The rows lie along a hidden order. The number after each row says roughly how far along it the row is, from 0 to 10. A new part has a new order.
In the rows, 100 means zero.
[110 100  90  95 102  95 103 101 100 101 101 101  97  99 108 104  24  89
 106 109 114  91 104  95  98  99 112  94 103] : 7
[103 118  77 106 102 103 112  98 102 112 101  94 103  94  90 107  61  79
 107 100 116  84  97 105  95  97 128  96 103] : 6
[ 88 103  94 100 101  99  99  99 101 104  98 100 101 100 100 100 120  97
 101 103 101 112 100 102  99 104 100  98  98] : 5
[110  94 102  96 101  90  98 102 101 100  99 101  98 100 104  98  82  95
 107 102 103  96 101  98  99 107 100  96 100] : 5
[ 99 104 104  99 100  95 105 101  98  98  97 101 100  98  86 101  82  98
 103 101 102  91 101  99 100 107  99  98 101] : 3
[100 111  85 104  99 109 100 100 101 104 100 100 103  98 102 110  34 100
 101 104 115  93  99 101 101  70 102 106 103] : 5
[ 98 105 109 102 100  94 109 100 104 101 100 100  99  98 114 106  95  95
 101  98 105 104 100 100  99  89 101  97  94] : 2
[ 99  99  98 101 101  98  99 100 105 101 100 102  99 101 112 106  70  97
 101 102 105 102 100  99  99  85 100  98  97] : 5
[101  97  75  95 102  96  94 100  94  99  86  95 101 101  96 105 136  95
  99 102 102 126 102 100 102 116  99  99 107] : 10
[101 101  98  98 100  99  94  98 102 100  93  99  99  99 131  99 108  97
 104 102 104 111 100 100  98 124 100 100 101] : 4
[ 95  98  96  99 101 102  99  99 100 102  97 101  98  99 101 105  56  98
 104 102 103  77 100  97  99  89  99  95 101] : 0
[ 99 102  93 103  99 108  95  99  98 103  92  98 100 100 103  99 136 103
  96  97  97  98  99 102 100  78  86 104  95] : 5
[101 108  99 101 100  94 108 100  99 104 100 100 101  99  79 103  81  99
 100  99 105 100 100 101  99 101 104 100 100] : 5
[ 98 100  99  95 102  92  98 101 100 101 104 102  98 100  99  98  47  98
 108 110 109  92 102  97  98 110  99  95  97] : 2
[ 96 103  91  99 102  95  96 100 100 105 101  98 101  98  96 101  57  92
 105 103 107  93 100 100  97 109 100  97 103] : 5
[ 96  96 115  98 101 100 105 100 100  99 101 101 100 101 120 101  90  98
 105 100 106  94 101  98 101  94 101  96  95] : 1
[ 67 100  66  99 101  96 100 100 103  97  96 103 106  99  70 105  11  94
 100  93 119  80 101 103  97 137  88  98 102] : 6
[ 95 101 112 101 100 105 101 100 103 100 104 101 101 100  99  97  91 104
 100  97  98  83  98 100 100  98  98 101  99] : 2
[101 105  91 102 100 103 102  99  98 102  95 100 100  97 104 101 120  96
 100 101 100  98 100 102  99 108 100 100 100] : 5
[100 102  98 100 101  98 100 101  96 103  96  98 100  99  90 100  85  99
 102 100 102 101 100 100 100 101  96  99 100] : 6
[102 103  78 100 101  96  98 100 100 104 100  97 101  97 102 101  82  87
 106 103 107  93 100 102  97  69 116  97 105] : 6
[ 98 102 103  99 101  99  99  99  97  99 103  99 102 101  90 100 143  96
  96 107 100 125 101 100 100 102 111 100 107] : 10
[ 94 100  97  99 101  88  99 100 102 105 109  99  98 100 100 105  78 102
 104  95 106  69 101 100  99  86  99  94  91] : 0
[100  90 102 101 100  80  99 100 100 106 111 100 100 101 132 107  92  95
  97  95 100 111 100 101 102  80 101 108  96] : 4
[100  97 105  97 101  90  94 100  97  98  94 100  99  99  83  96  95 104
 105  97  94 102 101  99  99 100 100 100 100] : 3
[107 103 108 108 100  96 104 100 102 102 106 104 101  98 101 102 140 101
  92  96  94  99  96 102  99  82 103 104  97] : 4
[ 84  97  97  99 101 101  98 100 100 106 105 100 103  99 101 100  90 101
 105 101 102  97 100 101  99 100 109  99  97] : 2
[102  98 102  93 101  87 100 101  98 100 102  98  98 101  45  98   0 108
 105 106 105  78 102  98 101 106  99  97 100] : 4
[101 103 110  98 101  94  98 100 100 104 102  96  99  96 104  98  37  90
 106  97 106  74 100 100  96 118  84  96 102] : 0
[102  98 139  94 101  97 100  99 103 101  99 100  99 104  59  98 102 118
 100 109 100 101 102  94 103  99  86  98  97] : 1
[102  97 105  95 101  97  99 101 101  97  96 100  97 101 120 100  64  96
 108 107 105 103 102  96 101 104  99  97 102] : 4
[ 96  97 104 102 100 105 106 100 103 101 112 101 100  98 103  97  51  99
  97 100 100  84 100 100 100 102 100 102 104] : 3
[108 102 105  99 102 100  90 100 100 105 112  99 100  99  95 100  44  95
 106 101  99  99 100 102  97 107  83 102 101] : 4
[136  98  70  93  99  95  85 101 101 101  90  98  99  99  74  88  30 101
 103 115  94  93 100  99  98  76 103  93 109] : 6
[100 102 107 104 101  92 101 100 101 100 106 100 101  96  70 106  88 104
  94  95  95 101  99 102  99  91  91 103 103] : 3
[ 89 108  86 100 101  94 106  99 101 105 103  98 100  97 104 105  73  90
 102  99 105 103  99 101  98 103  85  96 104] : 3
[100  99  95 102 100 101  99  98 101 101 101  99 100  99 102 105 139  94
 102 103 101 108  99 101  98 107 104  99 101] : 4
[102  97 108  93 102  94  99 100 101  97 107  98 100 102  92 101  81 101
 102 103 104  97 103  97 101 105  98 100 107] : 6
[101 107 105  99 103  97 100 100  99 108  99  97 100 100  99 115 132 105
  98 101 110 121 104  98 100  97 101 100  98] : 3
[106 102 121  95 102  86 102 100 104 102 109  98  98  97  97 102  15  90
 110 104 110  80 102  99  98 115 103  95 102] : 2

Next part:
[ 94 113 120  85 106  95 108  85 102 115 108  95  91  94  97  94  69  98
 116  94  92 106  97  96 101  96  94  90  92 103 106  94  91 103 104 115
  95  83 103  98 156  94 106 104 106  97 100  93  97 105 104 101 106  89
 102 105 103 147  59] : 3
[ 96 113 123  98 107  93 108  82 102 114 107  92  89  95  97  93  62 100
 110  92  88 105  98  98 100  91  93  87  92 103 106  95  92 102 106 116
  97  82 102  98 160  96 106 106 105  94 104  89  98 103 102 101 107  86
  98 107 103 143  67] : 3
[110 116 132 105  85  96 120  51 106 110 117 111  82  90 107  92  36 121
  84  94  89 109 100 103  90  94  94 106 101 104 105 103  90 105 119 127
 112  47 102 119 200 104 102  99 117 133  96 103 102 101 112 103  73  85
  82  93  99 106 132] : 5
[101 114  89 125 106  91 111  80  99 101  89 110  68 100  91 103  35 108
  79 103  98  96 104  93  85 109  83 107 109 102 104  93 106 104 104 111
 102  66  94 112 110 105  97 114 122 118 106  91  88  93 111 100  90  87
 120 102 100  92 127] : 3
[ 74  94 156 122 114 112  93  37 102 101  96  92  99  86  82 119 137  88
  95 101  76 115 109 107 106  75  86 113  99 102  99  62 102  92  99 129
 104 131 105 109 128  98 101  98  82  82 120 103 111  74  41 106  61  86
 123  94 105 109 121] : 0
[129 103  77  91 115 107  98 159  93  96 141 117 124 125  97 113 158 122
 100 104 116  99 114 107  94 130 114 125 108 101  87  83  89  98  89  79
  96 103  92  83  27 116  97 114 114  51  90 118  92  95 142 104  97 145
  68  88  93  58 162] : 10
[ 98  87  61 147 103  89  86 134  92  85  90  92 117 108 110 105 177  86
  92  97 103  90 106 115 100  99  81  88 109  98  85 122 128 100  86  79
 103 128  98  79  13 104  90 116 101  82 119 100 104  93 110 100 144  95
  98  99 100  92 122] : 6
[101  99  92 123 138 107 101  94  94  72 105 119  73 111  87 129  77 112
  54 104 105  94 108  87  82 112  89 118 116  99  97 124 112  99  93 103
 103  85  92 107   7 116  92 112 123  97 107 117  91  82 126 100 114  92
 117  87  99  42 191] : 0
[103 102 144  28 147 120  91  92 108  88 110 110 103  95  96 122  90  97
  87  92  86  99 100  84  92 100  87 121 101 101 101 152  96 104  96 104
  92  71 105 110 126 129  97 103 118  91 113 112 109  99 128 105 162  61
  95  83  99 120  32] : 2
[ 74  95 153 112 114 114  92  39 102 100  95  93 100  86  81 118 141  86
  98 101  79 115 109 107 106  79  89 113  99 103  98  68 100  92  98 127
 103 130 106 110 123  97 100  97  83  86 119 102 110  75  45 106  65  90
 128  93 104 113 111] : 0
[ 91 104 100 134 126  98 114  94  89  83 126 114  64 114  82 115  61 121
  83 105 116 107  99  92  92 111 109  94 105 103 102  97  94  97  96 115
 101  80  94  93   6  85 103 111 122  90  85 115  82  89 131  99  89 120
 119  97 102  67 200] : 6
[ 90 100  83 161  96  88 104  85  95  95  92  96  87 100  99 100 110  97
  89 100  99  98 103 108  97  97  83  91 107 102  95  93 119 100  98 110
 106  96  98  94  64  93  95 113 107 104 110  96  96  90  96 100  99  91
 115 102 103  93 147] : 5
[ 72  96 157 109 115 112  94  35 102  99 100  95  98  87  82 118 141  87
  98 101  78 115 109 106 106  80  86 115 100 104  98  70 101  93  98 132
 103 129 107 111 115  95 100 100  87  85 116 102 110  75  48 106  70  84
 132  89 105 125 123] : 0
[107  99 140  36 147 121  91  97 109  90 104 108 106  95  96 123  84  98
  91  92  86  98 101  81  93 100  89 119 101  99 103 147  93 102  98  98
  92  92 102 113 129 131  98  98 109  88 114 112 109  99 121 103 147  65
  84  88  99 113  23] : 2
[107 107  98  52 116  97  96 144  93 105 126  97 109 111 103  91 113 101
 117  95 109 102  95 104 108 102 126  84  88 100  97 109  85 100  93  83
  89 115 102  79  65  95 107 104 102  62  87  92  97 110 124  97 126 126
  83 105 100 136  90] : 5
[ 86  96 120 108  98  99 100  73  89  86 111 104  84 100  97 100 117 104
  73 102 103 114  96 114 106  81 125  86  97  99  95 101  97  94  98 107
 107 126 105  98  45  81 102  96  92  97  88  99 105  86  88  97  72 121
 123  98 103  85 200] : 5
[ 99  98  79  74 111 102  93 122  98  93  83 107  92 106  93 103  81  93
  94 108 108  89  97  85  96 112 104 107 101  96 104 105 104 102  94  83
  92 106  97 106  33 101  97 101 102 108  96  93  94 103 105  96 117 103
 126 102  98  92  71] : 2
[ 92 112 130 102 110  99 108  59 100 105 105 103  80  94  89 107  76 105
  89  99  88 109 105 100  96  92  92 106 100 103 102  85  97 100 103 126
 101  89 102 109 127  99 102 107 110  96 107  95  98  87  89 103  83  90
 116  98 102 117 119] : 2
[112 102 146 128  84 105 110  80 104 107 154  98 138  96 116 102 169 123
 122  87  90 122 110 128 105  90  97 107 101 108  88  90  86  97 108 127
 114  85 106  86 200 106 102 100  98  78 103 129 113  96 111 111  79 103
  33  81  99 101 163] : 10
[109 106 137  35 119 112  84  64 107  98  77 109  93  83 101 112  85  86
  52  94  70  96 108 101  91  82  87 126 104  95  98 131 103 103 103  95
 101 118 105 132 159 140  93 100 100 106 127  86 120  86  75 101 105  65
 107  91  97 106  41] : 0
[116 116 130 127  96  98 119  81 100 111 153 110 103 102 101 103 105 130
 108  91  93 115 112 115  94 102  95 109 103 108  91  81  84 100 109 129
 110  63 100  93 190 107 103 111 118  75 100 118  98  94 125 109  71 109
  50  88  99  94 173] : 6
[ 93 116 125  98 109  90 109  70 101 111 111  94  79  94  98  96  59 100
 105  90  87 108  98 101  98  89  90  83  94 104 104 103  96 103 105 120
  99  80 104  98 163  94 105 111 113  95 107  89  98 100 106 102 113  80
  98 105 104 149  82] : 3
[111 107  90 109  96  96 109 108  99 102 109 106  94 105 102  99  78 114
  93 101 105  99 102 101  93 109 102 102 104 101 100  96  97 101 103 101
 103  80  97 101 112 104 100 103 110 103  95 104  95 101 116 100  88 109
  88  99  98  79 136] : 5
[ 72  96  78 175  92  82 107  86  91  93  93  83  81 101 100  92 102  92
 106  97 105 103  93 108 106  88  91  62  98 103  98 104 121  99  96 115
 105 102 101  77  43  66 101 110 101 105 102  95  95  98  99  97 120  92
 120 111 108 122 164] : 5
